What can hang from each mark
tege: mukeb
toka: mukeb pefa tege
rido: tufari
safez: tege
somuton: popob rido toka tufari
pefa: borefi lunog mukeb tege tufari
mukeb: lunog
tufari: lunog mukeb ratun rido safez
ratun: rido tufari
borefi: lunog
popob: lunog ratun safez somuton

Known rows, with every way that one mark hangs from another
pefa[lunog mukeb tege tufari]: [-0.98 -1.91 -1.43 -1.12  0.18 -0.56 -0.34 -0.26 -0.51  0.31 -0.34 -1.80
  1.35 -1.13  1.62  2.09  0.52  3.23 -0.91 -0.64  0.90 -1.08  1.21 -0.08
  0.66 -0.68  4.45  0.00  0.97  0.11 -0.26 -1.19  1.45  1.77 -0.32 -0.17
  1.15  0.03 -2.18  0.83  0.66  1.73 -1.05  0.99]
popob[lunog ratun safez somuton]: [-0.84 -2.03 -1.33  0.84 -0.50 -0.95  0.88  0.99  0.69  1.33 -0.07 -0.61
  1.34 -2.02  2.18  0.71  1.64  1.83  0.31 -0.46  0.69 -1.34  0.85  0.04
  1.88  0.06  2.51  0.63  0.57  0.93 -2.41 -1.86 -1.27  0.69 -0.46  2.39
  1.57  0.02  0.64  2.53  1.57  3.79 -1.33  1.33]
somuton[rido toka tufari]: [-0.12 -0.44 -2.00 -0.46 -1.08 -0.43 -0.69 -0.48 -1.18  0.07  0.15 -0.45
 -0.96 -1.02  0.33 -0.12  1.25  2.08 -0.16 -0.98  0.20 -3.99 -0.10  1.25
  0.50 -0.80  0.30 -0.09  2.22  0.26 -3.70 -1.15 -1.29  1.26  1.19  1.25
  0.79  0.36 -0.64  0.74  2.28  1.29  0.74 -0.53]
tufari[rido safez[tege]]: [-0.44 -1.13 -1.23  0.85 -1.02  0.14 -0.44 -0.38 -0.42 -0.33 -0.08  0.26
  1.06 -1.69  0.54  2.30  1.46  1.68  0.10 -0.30  1.46 -3.90  0.49 -0.03
  0.61 -1.54  2.57  0.99  0.94 -0.26 -2.43 -2.92  0.55  0.14  0.64  0.77
  1.02 -0.71  0.24 -0.95  1.97  1.35 -0.32  0.24]
popob[lunog safez somuton]: [-1.03 -2.07 -1.49  0.73 -0.74 -1.32  1.28  0.54  1.13  1.34  0.40 -0.69
  1.00 -1.98  1.57  1.32  1.54  1.76  0.48 -0.29  0.67 -1.99  0.85 -0.39
  1.55  0.30  2.24  0.75  0.97  0.90 -2.32 -2.11 -0.78  1.08 -0.21  1.73
  1.61  0.37 -0.44  2.59  1.15  3.66 -1.27  1.30]
ratun[rido[tufari[lunog mukeb safez[tege]]]]: [-0.43 -2.35 -1.72 -0.41 -1.90  0.46 -0.82 -0.85 -0.50 -0.44 -1.27  1.42
  2.63 -0.79  0.38  3.21  1.28  1.92 -0.40 -0.38  2.89 -2.63  0.39 -0.51
  1.51 -3.17  2.92  1.11  1.33 -1.11 -1.68 -3.41  0.22 -0.96  0.35 -1.91
  0.80 -1.72 -0.66 -2.68  2.00 -1.01  0.01  1.10]
rido[tufari[lunog mukeb ratun safez[tege]]]: [-0.11 -2.36 -1.60 -0.37 -1.81  0.14 -1.06 -0.86 -0.21  0.42 -1.24  1.83
  1.17 -1.05  0.00  2.95  1.29  1.31 -1.21 -0.17  3.52 -2.98  0.24 -0.66
  1.45 -0.71  2.65  0.42  1.11 -1.18 -1.37 -3.41  0.95 -0.23  0.49 -1.92
  0.24 -2.96 -0.76 -3.15  1.70 -1.54  0.45  0.81]
toka[mukeb[lunog] pefa[tufari[ratun safez]]]: [-0.66 -1.04 -2.23 -0.83 -0.16 -1.02 -0.49  0.40 -0.71  0.14  0.05 -0.12
 -1.13 -0.82  0.48  1.31 -0.18  1.25 -0.93 -0.50  0.81 -1.46  1.26  0.18
  1.85 -1.05  3.67  0.18  1.45 -1.07 -2.39 -2.67 -0.35 -0.41 -0.07  0.57
  1.07 -2.48 -1.18 -2.90  1.36  1.10  1.13  0.22]
pefa[borefi lunog mukeb tege tufari]: [-1.12 -2.04 -1.06 -1.37  0.11 -0.32  0.05 -0.05 -0.57  0.80 -0.71 -2.31
  1.12 -1.30  1.65  1.20  0.04  3.65 -1.39 -0.68  0.67 -0.54  1.05  0.26
  0.82 -2.31  3.75 -0.21  1.29 -0.28  0.04 -1.11  1.59  2.21 -0.77  0.18
  1.27  0.85 -2.75  0.69  0.18  1.47 -0.90  1.51]
pefa[borefi lunog tege[mukeb] tufari[ratun rido]]: [-0.49 -1.58 -0.81 -1.37  0.20  0.21 -1.01  0.16  0.10  0.86 -0.50 -1.62
 -0.47 -1.00  1.13  2.65  0.08  1.76 -2.06 -0.71  0.46  0.84  0.45  0.32
  0.92 -1.06  4.00 -0.22  0.94 -0.65 -0.38 -1.21  0.78  1.51 -0.31  0.36
  1.09 -1.21 -1.48 -0.94  0.76  1.62  0.13  1.64]
pefa[borefi lunog mukeb tege]: [-1.21 -2.02 -1.09 -1.26 -0.31 -0.37  0.33 -0.04 -0.38  0.74 -1.04 -2.14
  1.58 -1.64  1.77  0.78  0.38  3.06 -0.90 -0.50  0.54 -1.72  1.09  0.77
  0.87 -2.81  2.91 -0.12  1.11  0.18 -0.60 -1.42  2.53  2.20 -0.46  0.14
  1.45  1.15 -2.52  1.62 -0.33  1.56 -0.74  1.32]
popob[lunog somuton[rido]]: [-0.51 -1.23 -1.59  0.34 -0.87 -0.97  1.49  0.01  0.54  1.00  0.69 -0.96
  0.65 -1.80  1.67  0.55  1.32  2.54  0.48 -0.52  0.66 -2.24  0.19  0.34
  0.66  0.08  1.78  0.61  1.18  0.51 -3.04 -1.46 -0.11  1.15  0.37  1.12
  1.72  0.93 -0.88  1.89  0.73  3.69 -0.41  0.61]
tufari[lunog ratun rido safez]: [-0.10 -1.62 -0.97 -0.20 -1.68 -0.17 -1.81 -0.06 -0.21  0.00 -0.77  1.15
 -0.69 -1.04  0.26  2.98  1.21  0.12 -1.15 -0.12  1.93 -2.35  0.45  0.91
  1.65  0.02  3.24  0.87  0.44 -0.91 -1.63 -1.76  1.25 -0.88  0.44  0.41
  0.61 -2.26 -0.69 -2.09  3.16  0.85  0.69 -0.59]
somuton[popob[lunog] toka[mukeb] tufari[safez[tege]]]: [-0.51 -0.43 -2.16 -0.45 -1.08 -0.33  0.37 -0.02 -2.20  0.58 -0.92 -0.40
  0.53 -1.33  0.90  0.25  1.43  2.46  0.83 -0.52  0.19 -4.64 -0.82 -0.50
  0.82 -3.80  1.60  0.39  1.99  1.21 -4.95 -4.14 -0.50  2.09  0.37  1.55
  1.02 -0.66  0.57 -0.30  0.46  1.55 -0.28  1.16]
pefa[borefi lunog mukeb tufari[ratun]]: [-0.71 -2.09 -1.03 -1.41 -0.26 -1.01 -0.55  0.24 -0.35  0.98 -0.68 -0.99
 -0.21 -1.29  1.14  0.12 -0.08  2.50 -2.09 -0.54  0.87 -0.81  0.69  0.55
  0.86 -1.56  2.90 -0.25  0.81 -0.39 -0.52 -1.17  1.17  0.99 -0.52  0.27
  0.86 -0.05 -2.33 -1.00  0.14  0.18 -0.34  0.56]
ratun[tufari[mukeb[lunog] rido safez[tege]]]: [-0.41 -1.29 -1.79 -1.09 -0.48 -0.12 -0.52 -0.95  0.75  0.05 -0.72  0.28
  1.73 -1.57  0.25  3.39  1.39  0.83 -1.12 -0.04  2.07 -2.77  0.15 -0.87
  1.59 -2.85  2.58  0.90  0.87 -0.30 -2.62 -3.33 -0.74 -0.81  0.94  1.39
  1.38 -0.93 -0.02 -1.63  0.46  1.58  0.94  0.76]
pefa[borefi lunog mukeb tufari]: [-0.96 -1.95 -1.20 -1.03 -0.20 -0.98  0.02 -0.10 -0.46  0.76 -0.46 -1.69
  0.73 -1.49  1.51 -0.11 -0.02  2.95 -1.36 -0.66  0.55 -1.77  0.85  0.43
  0.70 -2.33  2.65 -0.09  1.19 -0.36 -0.48 -1.39  0.81  1.47 -0.41  0.24
  1.11  0.86 -2.57 -0.23  0.02  1.23 -1.08  0.81]
safez[tege[mukeb[lunog]]]: [-0.84 -1.19 -2.61 -0.96 -0.37 -0.70  0.91 -0.01  0.62  0.44  0.41 -1.21
  0.50 -1.96  1.33  1.57  1.49  1.62  0.04 -0.29  0.69 -3.05  0.21 -0.11
  0.10 -1.53  2.28  0.38  0.94  0.36 -2.48 -3.58  0.39  1.38  0.80  0.02
  1.02 -0.54 -0.97 -1.62 -0.52  1.93 -0.60  1.18]
pefa[borefi lunog tufari]: [-0.72 -1.90 -1.35 -0.67 -0.13 -1.10  0.17 -0.19 -0.17  0.58  0.12 -1.02
  0.72 -1.12  0.91  0.86  0.13  2.63 -0.99 -0.65  0.90 -2.04  0.86  0.63
  0.55 -0.41  2.21  0.21  1.62 -0.18 -0.67 -1.59  0.60  1.58  0.01  0.61
  1.03  0.37 -2.13 -0.44  1.15  1.86 -0.79  0.76]
pefa[borefi[lunog] tege tufari[mukeb safez]]: [-0.62 -2.08 -1.68 -1.06 -0.79  0.11  0.15 -0.70 -0.09  0.75 -1.24 -0.69
  0.65 -1.28  0.71  2.93  0.41  2.75 -1.82 -0.59  1.07 -1.23  0.95 -0.27
  2.25 -2.07  3.25 -0.32  1.65 -1.32 -0.92 -2.60  1.99  1.56 -0.65  0.06
  1.09  0.48 -1.29 -1.40  1.66  1.33  0.18  2.07]
toka[pefa[borefi tufari] tege[mukeb[lunog]]]: [-1.21 -1.03 -2.45 -1.88  0.62 -0.91  1.57  0.53 -0.71  0.98  0.76 -2.33
 -1.23 -1.65  1.10 -0.02  0.05  2.33 -0.66 -0.95 -0.17 -1.55  0.81  0.69
  1.12 -3.20  1.94 -0.61  2.05 -1.19 -0.86 -2.98 -1.38  1.79  0.10  0.48
  1.51 -0.76 -2.52 -0.92  0.57  2.59 -0.06  0.85]
popob[lunog somuton[toka[pefa[tege]]]]: [-1.09 -1.43 -1.75 -0.41 -0.22 -0.87  2.16  0.30 -0.76  0.74  0.04 -1.14
  0.99 -1.48  0.98  1.94  0.94  2.99  1.20 -0.91  0.88 -2.16  0.67 -0.22
  1.12 -0.42  2.99  0.19  2.12  0.92 -2.46 -1.71 -0.34  2.24  0.03  1.69
  2.02  0.09 -1.60  4.63  1.54  4.04 -1.04  1.17]
somuton[popob toka[tege] tufari[mukeb safez]]: [-0.21 -1.08 -2.01 -1.65 -0.84 -0.23 -0.19 -0.15 -2.50  1.00 -0.92 -0.20
  0.41 -1.15 -0.03  1.42  1.49  1.68 -0.60 -0.94 -0.20 -6.03 -0.23  0.44
  1.71 -4.13  0.39 -0.14  1.90 -0.28 -3.58 -3.24 -1.66  1.69  0.81  0.34
  0.92 -1.06  0.37 -0.01  1.31  0.68  0.58 -0.07]
toka[pefa[lunog tufari] tege]: [-1.03 -1.25 -1.97 -0.70  0.63 -1.35  0.83  0.04 -1.53 -0.11  0.80 -0.81
  0.49 -1.12  0.78  0.31  0.29  2.67  0.28 -1.01  1.16 -2.83  1.35  0.57
  0.51 -0.07  2.54 -0.27  2.01 -0.23 -0.37 -2.44 -0.22  1.60  0.69  0.55
  1.34 -1.62 -1.93  1.41  2.59  2.50 -0.64 -0.28]
rido[tufari[lunog ratun]]: [-0.27 -2.35 -1.84 -0.52 -1.74 -0.85 -0.91 -0.75  0.05  0.26 -0.10  1.30
 -0.34 -0.68  0.54  2.24  1.22  0.97 -1.05 -0.26  2.90 -2.59  0.93  0.74
  1.43  2.13  2.21  0.50  1.13 -0.51 -1.15 -1.59  0.44  0.01  0.43 -1.61
  0.42 -1.62 -1.93 -2.08  2.17  0.14  0.21 -0.40]
rido[tufari[lunog safez[tege]]]: [-0.57 -1.86 -1.74  0.41 -1.73 -0.18 -0.25 -1.21 -0.62 -0.13 -0.56  0.85
  1.35 -1.13  0.42  2.16  1.56  1.96  0.10 -0.08  3.54 -3.40  0.61 -0.37
  1.00 -0.52  2.69  0.98  1.48 -0.73 -1.04 -3.28  0.78  0.32  0.61 -1.53
  0.63 -1.48 -1.30 -2.41  2.47 -0.07 -0.25  0.51]
tufari[mukeb ratun rido safez]: [ 0.15 -1.80 -1.03 -0.20 -1.16 -0.01 -1.69 -0.13  0.31  0.39 -0.67  1.08
  0.29 -1.29  0.05  3.37  0.90  0.26 -1.70 -0.45  0.73 -3.40  0.61  0.38
  1.87 -0.96  2.39  0.43  0.48 -0.99 -2.67 -2.08  0.39 -0.92  0.37  0.07
  0.75 -1.81  0.39 -1.62  1.28  0.57  0.63  0.02]
rido[tufari[mukeb ratun safez]]: [ 0.03 -2.34 -1.58 -0.25 -1.36 -0.51 -1.19 -1.00  0.32  0.69 -0.60  1.32
  0.77 -0.88 -0.20  2.98  0.87  0.93 -1.71 -0.36  1.94 -3.41  1.12 -0.08
  2.15  0.01  1.97  0.40  1.02 -1.13 -2.00 -2.41 -0.07 -0.74  0.29 -2.13
  0.62 -1.48 -0.34 -2.62  0.76 -0.69  0.73  0.32]
ratun[tufari[mukeb rido]]: [-0.27 -1.82 -1.64 -0.73 -1.05 -0.44 -0.75 -0.63  0.92 -0.04  0.12  0.69
  0.80 -1.34  0.73  3.02  1.10  0.45 -1.43 -0.51  1.00 -3.95  0.88  0.06
  1.56 -0.69  1.22  0.28  1.00 -0.27 -2.42 -1.83 -1.82 -0.41  0.81  0.38
  1.14 -0.51 -0.69  0.01  0.36  2.11 -0.11  0.12]
somuton[toka tufari[ratun]]: [-0.05 -1.39 -1.79 -0.91 -0.90 -1.09 -1.06 -0.20 -0.76  0.33  0.22  0.68
 -1.45 -0.81  0.09  1.60  1.21  1.23 -0.92 -0.72  0.99 -3.92  0.19  1.06
  1.14  0.81  0.89 -0.15  1.50  0.31 -3.19 -1.46 -0.92  0.87  0.93  1.04
  0.51 -0.92 -0.59 -0.16  2.43  0.53  0.77 -0.58]
tufari[lunog mukeb ratun rido safez[tege]]: [-0.02 -1.80 -1.04 -0.34 -1.62  0.60 -1.57  0.01 -0.22  0.14 -1.35  1.59
  0.69 -1.44  0.23  3.32  1.33  0.65 -1.22 -0.25  2.32 -2.95 -0.27 -0.20
  1.19 -1.71  3.07  0.45  0.58 -1.03 -2.07 -3.09  1.41 -0.38  0.58  0.32
  0.36 -3.28 -0.01 -2.16  2.23 -0.27  0.33  0.50]
popob[ratun[rido[tufari[safez]]] somuton]: [-0.36 -2.24 -1.15  0.62 -1.13 -0.36 -0.11 -0.51 -0.61  0.03 -0.23  0.52
  2.35 -0.79  1.58  2.31  1.25  1.85 -0.31 -0.57  2.25 -1.74  1.44  0.25
  2.57 -1.83  2.94  1.54  0.53 -1.02 -2.01 -1.49 -2.20 -1.60 -0.12 -0.89
  1.87 -0.07  0.61 -1.53  2.31  1.03  0.44  0.54]
toka[mukeb[lunog] pefa[borefi] tege]: [-1.39 -1.04 -2.66 -1.23  0.07 -0.85  1.59  0.77 -1.27  0.69  0.55 -1.63
  0.00 -1.60  1.53 -0.68  0.04  2.09  0.21 -0.82  0.05 -3.16  1.30  1.54
  1.60 -3.76  0.71 -0.42  2.14 -0.49 -2.33 -3.31 -0.14  1.92  0.10  1.31
  1.78 -0.51 -2.30  0.49  0.42  2.70  0.31  0.51]
rido[tufari[mukeb safez]]: [-0.20 -2.20 -1.74  0.13 -1.29 -0.48 -0.60 -1.35  0.23  0.45 -0.36  0.61
  1.71 -1.08  0.16  2.76  0.95  1.38 -0.98 -0.49  1.62 -4.38  1.27 -0.21
  2.00 -0.77  1.72  0.55  1.41 -1.09 -1.95 -2.63 -0.39 -0.27  0.40 -2.18
  0.89 -0.58 -0.59 -1.85  0.64  0.34 -0.02  0.57]

Rows
[-0.26 -1.60 -1.46 -1.22  0.25  0.35 -1.21 -0.63  0.33  0.54 -0.57 -1.09
  1.37 -0.92  0.42  5.10  0.72  1.81 -1.61 -0.57  0.76 -0.93  0.64 -0.36
  2.08 -1.50  4.73  0.66  1.09 -1.08 -1.79 -1.75  0.30  0.08 -0.14  0.89
  1.28 -0.92 -0.44 -1.38  1.55  2.47  0.63  1.16]  pefa[tege tufari[mukeb[lunog] rido safez]]
[-0.21 -0.75 -1.92 -1.51 -0.26 -0.35 -0.78  0.35 -1.53  0.25 -1.24  0.06
 -0.25 -0.78 -0.68 -0.30 -0.19  2.12 -1.01 -1.33  0.33 -1.51  0.04  0.31
  0.21 -1.10  2.29 -0.62  2.43 -0.09 -2.36 -1.30 -0.44  0.76  0.68  0.88
  0.69 -2.00 -1.17  1.14  1.42  0.21  0.44  0.01]  somuton[rido toka[pefa[lunog tufari[mukeb ratun]]]]
[-0.42 -2.32 -1.57 -0.80 -0.71 -0.43  0.03  0.14  0.30  0.96  0.18 -0.41
  0.41 -1.35  0.79  1.88  0.16  2.44 -1.75 -0.88  0.16 -3.20  0.77  0.32
  1.12 -1.50  1.29 -0.27  1.69 -1.05 -1.61 -1.93 -0.71  1.27 -0.26 -0.11
  0.66  0.06 -1.69 -1.13  0.19  1.15 -0.94  1.17]  pefa[borefi tufari[mukeb]]
[-0.57 -1.28 -1.31 -0.12 -1.61  0.06 -0.83 -0.67 -0.19 -0.59 -0.62  1.01
  0.57 -1.36  0.49  2.78  1.67  0.85 -0.47  0.11  3.13 -2.76  0.26 -0.41
  1.07 -1.61  2.80  1.04  0.91 -0.44 -1.29 -2.99 -0.28 -0.53  0.96  0.86
  0.93 -1.72 -0.91 -1.57  2.63  1.17  0.28  0.17]  ratun[tufari[lunog rido safez[tege]]]
[-1.06 -1.72 -1.42 -0.68 -0.25 -0.24  0.94  0.37 -0.76  0.12  0.32 -1.24
 -0.47 -1.19  0.93  1.29 -0.18  3.46 -0.73 -0.99  0.47 -1.81  1.50  0.52
  0.84 -0.84  2.89 -0.35  2.44 -0.93 -0.79 -1.38 -0.28  1.85 -0.53  0.34
  1.19 -0.13 -2.50  0.70  1.55  1.98 -0.61  0.96]  toka[pefa[borefi tege tufari]]
[-0.18 -1.97 -1.56  0.17 -1.35 -0.82 -0.96 -0.97  0.01  0.36 -0.10  1.03
 -0.01 -0.79 -0.11  2.42  1.06  1.15 -1.12 -0.16  2.25 -2.90  1.34  0.32
  1.82  0.96  2.26  0.82  0.99 -0.71 -1.68 -2.04  0.11 -0.69  0.29 -1.73
  0.75 -0.89 -0.64 -2.65  1.66 -0.25  0.81 -0.24]  rido[tufari[ratun safez]]
[-0.18 -1.82 -1.29 -0.50 -1.55 -0.36 -1.41  0.14  0.06 -0.01 -0.21  1.06
 -0.82 -1.07  0.79  2.60  1.25  0.32 -1.05 -0.34  1.69 -2.55  0.43  1.21
  1.15  1.15  2.62  0.53  0.60 -0.36 -1.82 -1.27  0.90 -0.16  0.53  0.60
  0.55 -1.93 -1.19 -1.02  2.69  1.43  0.08 -0.71]  tufari[lunog ratun rido]
[-0.72 -1.99 -1.80 -1.32 -1.09 -0.96  0.02 -0.12 -0.19  0.79 -0.72 -0.40
 -1.61 -1.57  1.40 -0.09  0.38  2.33 -2.21 -0.50  1.02 -0.91  0.77  0.52
  1.58 -1.15  2.53 -0.57  0.84 -0.70 -1.13 -1.60  1.58  0.98 -0.72  0.34
  0.84  1.02 -2.10 -1.88  0.92  0.40 -0.05  0.53]  pefa[borefi[lunog] mukeb tufari[ratun]]
[-0.66 -1.24 -2.40 -0.40 -0.60 -0.49  0.32 -1.31  0.33  0.48 -0.19 -0.86
  1.10 -1.52  0.63  1.97  1.45  1.55 -0.16 -0.09  2.01 -2.53  0.50 -0.79
  1.09 -1.97  2.84  0.88  1.18 -0.51 -1.93 -3.88 -0.10  0.29  0.69 -1.55
  1.17 -0.70 -0.68 -3.43 -0.04  0.75  0.31  1.30]  rido[tufari[safez[tege[mukeb[lunog]]]]]
[-0.68 -1.43 -1.47 -0.20  0.02 -0.51  0.26 -0.39 -0.99 -0.33 -0.78  0.09
  1.95 -1.44  0.21  1.14  0.10  2.65 -0.18 -0.81  1.64 -3.34  0.64 -1.14
  0.34 -1.98  3.55 -0.04  1.99 -0.83 -1.18 -3.61  0.40  0.67  0.61 -0.01
  0.96 -2.60 -0.72 -0.49  1.44  0.62 -0.64  1.10]  toka[pefa[lunog tufari[mukeb safez[tege]]]]
[-1.02 -1.61 -2.07 -1.82 -0.21 -0.28  0.84  0.16  0.76  1.16 -0.11 -2.50
  0.07 -1.64  1.48  2.29  0.76  1.98 -1.00 -0.40 -0.18 -1.23  0.74  0.79
  1.20 -2.39  2.55  0.05  1.26 -0.21 -1.60 -2.24  1.01  2.06 -0.18  0.08
  1.40  0.69 -2.08 -0.74 -0.78  2.58 -0.01  1.88]  pefa[borefi tege[mukeb[lunog]]]
[ 0.12 -1.99 -0.99 -0.61 -1.69  0.15 -2.04 -0.10  0.11  0.32 -1.25  1.43
  0.09 -1.13  0.18  3.57  1.02 -0.10 -1.73 -0.32  1.59 -2.89  0.22  0.50
  1.97 -0.92  2.95  0.45  0.48 -1.32 -1.95 -2.11  1.08 -0.94  0.43 -0.03
  0.48 -2.86 -0.40 -2.05  2.27  0.42  0.62 -0.04]  tufari[lunog mukeb ratun rido safez]
[-0.86 -1.56 -1.11 -0.98  0.06 -0.08 -0.16 -0.17 -0.24  0.92 -0.72 -2.24
  0.63 -1.17  0.87  2.41  0.11  2.51 -1.31 -0.49  0.44 -0.27  0.85 -0.18
  1.09 -2.65  3.99  0.06  1.34 -0.95  0.15 -2.43  1.16  1.82 -0.34 -0.64
  1.19 -0.56 -1.77 -1.49  0.55  1.49 -0.24  2.31]  pefa[borefi lunog tege[mukeb] tufari[safez]]
[-0.08 -2.16 -1.64  0.03 -1.30 -0.04 -0.71 -0.91  0.01  0.51 -0.68  1.47
  1.36 -1.20 -0.13  2.71  1.16  1.68 -1.19 -0.30  2.67 -3.52  0.63 -0.79
  1.37 -0.75  2.10  0.41  1.11 -0.86 -2.10 -3.37  0.25 -0.21  0.42 -1.84
  0.49 -1.88  0.03 -2.71  0.71 -1.39  0.45  0.86]  rido[tufari[mukeb ratun safez[tege]]]
[-0.65 -1.45 -1.89 -0.86 -0.23  0.36 -0.92  0.32  0.84  0.33 -1.23  0.10
  1.80 -1.87  1.15  1.66  1.69  0.73 -1.16 -0.32  1.43 -1.18  0.34 -0.54
  1.82 -2.54  2.36  0.50  0.73  0.58 -2.76 -2.71 -2.27 -0.63  0.35  3.03
  1.18 -1.13  1.20  0.20  0.80  1.91  0.17  1.18]  popob[ratun[tufari[mukeb[lunog] rido]] safez[tege]]
[-0.06 -0.61 -1.36  0.22 -1.18 -0.44 -0.91 -0.86 -0.56 -0.15  0.17 -0.32
 -0.80 -1.19  0.64  0.36  1.12  1.82 -0.56 -0.53  0.64 -3.90  0.39  0.97
  1.09 -0.92  1.33  0.26  1.60 -0.88 -3.01 -1.75 -0.42  0.07  1.00  0.32
  0.92 -0.31 -0.11 -1.42  2.45  1.02  1.47 -0.43]  somuton[rido tufari[safez]]
[-0.65 -1.75 -1.70 -0.69 -1.76 -0.91 -0.62 -0.55  0.17 -0.17 -0.39  0.85
 -0.02 -1.07  0.36  2.67  1.36  0.62 -0.84  0.15  2.50 -3.05  0.98  0.22
  1.68 -0.56  2.28  0.83  0.95 -0.52 -0.88 -2.51 -0.20 -0.52  0.74 -0.22
  0.82 -1.20 -1.84 -1.74  2.19  1.25  0.34 -0.05]  ratun[tufari[lunog safez]]
[-1.01 -1.78 -1.84  0.42 -1.11 -0.74  0.55  0.78 -0.29  1.16 -0.13 -0.42
  0.74 -1.61  0.57  1.23  1.55  1.37  0.31 -0.64  0.53 -3.01  0.90 -0.12
  1.40 -1.11  1.27  0.65  1.44  0.68 -2.53 -1.70 -2.06  1.41  0.16  1.67
  1.31  0.26 -0.49  2.62  1.66  1.97 -0.99  0.85]  popob[safez somuton[toka]]
[-1.19 -0.53 -2.50  0.30 -0.57 -0.09  1.08  1.50 -1.28  1.96  0.01 -1.65
  0.70 -1.68  1.23 -0.73  1.48  2.32  1.28 -0.86 -0.32 -0.96  0.18  0.23
  1.54 -3.59  0.59  0.08  1.80  1.27 -3.51 -2.82 -1.68  2.53 -0.05  2.85
  1.79  0.12 -0.24  4.22  1.25  3.20 -0.45  1.54]  popob[lunog safez somuton[rido toka[mukeb tege]]]
[-0.83 -0.60 -1.56 -0.27 -0.82 -0.41  0.08 -0.46 -2.36 -0.43 -0.90 -0.37
 -0.25 -1.74  0.43 -0.82  0.86  2.64  0.33 -0.84  1.12 -4.84  0.17 -0.32
  0.77 -4.11  2.02 -0.34  2.12 -0.49 -2.85 -3.03 -0.90  0.81  0.76  0.80
  1.06 -1.06 -0.73  0.55  1.91 -0.16  0.09  0.05]  somuton[toka[pefa[mukeb]] tufari[safez[tege]]]
[-0.30 -1.72 -0.59  0.54 -0.45 -1.06 -0.44 -0.03  1.00  1.10  0.36  0.04
 -0.76 -1.57  1.64  1.63  1.50  0.76 -0.67 -0.43  1.15 -1.33  0.09 -0.14
  2.27  1.14  2.51  0.37  0.72  0.21 -3.06 -1.21 -1.81  0.05  0.19  2.91
  1.56 -1.13  0.72  1.62  2.77  3.15  0.64  0.50]  popob[lunog safez somuton[tufari[ratun rido]]]
[-1.02 -1.72 -1.45 -1.17 -0.26 -0.31  0.54  0.02  0.20  0.82 -0.47 -2.16
  0.96 -1.54  1.53  1.62  0.50  2.13 -0.74 -0.54  0.11 -1.62  0.87  0.63
  0.64 -2.05  2.54 -0.18  1.31  0.02 -0.68 -2.25  1.72  2.53  0.05 -0.45
  1.32  0.09 -2.04  0.51 -0.42  2.14 -0.68  2.00]  pefa[borefi lunog tege[mukeb]]
[-0.64 -2.07 -1.72 -1.27 -1.87  0.18 -0.71 -0.10 -0.02 -0.64 -1.21  1.58
  1.85 -1.02  0.36  3.47  1.38  1.32 -0.83 -0.07  2.58 -2.32  0.26 -0.62
  1.40 -3.93  2.65  0.95  0.91 -0.64 -1.63 -3.62 -0.46 -1.26  0.64 -0.30
  0.87 -1.87 -0.81 -2.06  1.63 -0.43  0.30  1.07]  ratun[rido tufari[lunog mukeb safez[tege]]]
[ 0.11 -1.38 -0.36  0.94 -0.53 -0.43 -0.77 -0.70 -0.61  0.16  0.21  0.01
  0.56 -1.43  2.15  1.84  1.39  0.98 -0.69 -0.71  1.63 -3.65  0.55  0.48
  2.47 -0.81  2.46  0.59  0.48 -1.36 -2.79 -1.21 -2.33 -0.57  0.63  1.66
  1.69 -1.22  1.39 -0.68  3.42  2.74  0.98 -0.06]  popob[ratun somuton[tufari[rido safez]]]
